Look-ups in named tables: a row name and a column name give one cell, copied from the table.

Table legi
,meti,povi,nudoze,pinibam,nid,lozesu
femure,60.58,-40.04,46.30,43.13,-46.14,-26.27
piregi,0.93,-6.81,2.70,4.90,-2.16,-4.09
bir,7.45,58.06,-52.44,-54.45,50.54,44.06
dati,28.35,55.89,-48.52,-51.16,46.24,42.68
potamon,-19.85,-22.16,17.67,19.40,-14.59,-30.66
vogo,24.53,24.41,-19.07,-21.01,18.45,13.65
rezuz,44.99,-50.57,47.35,49.89,-45.97,-30.23
led,-81.56,77.79,-83.48,-80.56,85.72,44.67
gol,-46.08,13.31,-18.55,-16.57,21.13,-3.54
padonev,-5.98,9.30,-8.88,-9.48,10.96,0.70

What is the nudoze of bir in legi? -52.44
What is the povi of dati in legi? 55.89
What is the nudoze of vogo in legi? -19.07
What is the nid of potamon in legi? -14.59
What is the meti of piregi in legi? 0.93
What is the pinibam of piregi in legi? 4.90
What is the lozesu of piregi in legi? -4.09
What is the pinibam of padonev in legi? -9.48
What is the lozesu of vogo in legi? 13.65
What is the lozesu of dati in legi? 42.68
What is the nudoze of dati in legi? -48.52
What is the lozesu of gol in legi? -3.54

lem.tsv
	bub	nur	fumo	zifa	metada	roviru	lub	mizug	sali	logakat
bog	0.30	0.73	0.30	0.38	0.13	0.41	0.65	0.42	0.66	0.63
pez	0.45	0.34	0.36	0.34	0.58	0.41	0.41	0.47	0.19	0.36
mal	0.24	0.84	0.31	0.35	0.29	0.62	0.60	0.22	0.69	0.66
mit	0.36	0.26	0.49	0.43	0.43	0.53	0.39	0.50	0.18	0.49
tel	0.24	0.38	0.69	0.50	0.15	0.73	0.24	0.72	0.51	0.37
daka	0.34	0.12	0.64	0.51	0.56	0.55	0.38	0.60	0.20	0.60
dasoso	0.59	0.60	0.52	0.64	0.62	0.47	0.45	0.17	0.60	0.54

dasoso, fumo: 0.52
mit, mizug: 0.50
mit, nur: 0.26
mit, metada: 0.43
bog, logakat: 0.63
bog, zifa: 0.38
mit, sali: 0.18
tel, zifa: 0.50
pez, sali: 0.19
daka, zifa: 0.51
tel, sali: 0.51
tel, fumo: 0.69

kamiv =
|  | nek | pavodip | nez | nizo | mesufo | tapeteb | lekup | tupaze | seduvev | nudoza |
|---|---|---|---|---|---|---|---|---|---|---|
| fese | 2.91 | 5.19 | 8.15 | 3.41 | 2.03 | 5.95 | 4.11 | 4.02 | 4.77 | 5.40 |
| vakizef | 4.75 | 3.52 | 4.30 | 2.78 | 8.04 | 4.43 | 3.70 | 6.76 | 6.15 | 5.61 |
| runip | 2.47 | 5.01 | 8.37 | 3.19 | 2.66 | 5.90 | 4.06 | 3.72 | 5.07 | 5.00 |
| mer | 4.11 | 3.87 | 1.82 | 7.09 | 3.06 | 4.47 | 3.92 | 5.16 | 2.22 | 1.82 |
| zad | 4.73 | 3.17 | 4.70 | 2.15 | 7.41 | 4.56 | 3.47 | 6.41 | 6.93 | 4.95 |
| pid | 3.33 | 5.97 | 1.85 | 5.08 | 7.58 | 2.31 | 5.08 | 3.84 | 3.84 | 5.58 |
| tava | 5.45 | 5.13 | 6.71 | 3.71 | 0.33 | 5.28 | 4.55 | 4.11 | 4.07 | 6.12 |
| zugalel | 6.80 | 2.69 | 4.08 | 6.02 | 2.11 | 4.88 | 5.40 | 2.90 | 1.95 | 3.02 |
| vakosok | 3.40 | 5.86 | 1.97 | 5.04 | 7.82 | 2.41 | 5.09 | 4.01 | 3.81 | 5.76 |
| pizig | 5.61 | 5.08 | 6.59 | 3.75 | 0.30 | 5.28 | 4.63 | 4.08 | 4.04 | 6.05 |
| sata | 3.15 | 6.10 | 0.38 | 5.86 | 4.56 | 2.34 | 4.10 | 4.40 | 3.90 | 3.34 |
| gos | 3.79 | 5.35 | 7.69 | 3.53 | 1.13 | 5.77 | 4.21 | 4.29 | 4.40 | 5.89 |

pid, seduvev: 3.84
vakosok, pavodip: 5.86
vakizef, seduvev: 6.15
zugalel, nek: 6.80
zugalel, mesufo: 2.11
fese, nek: 2.91
sata, nez: 0.38

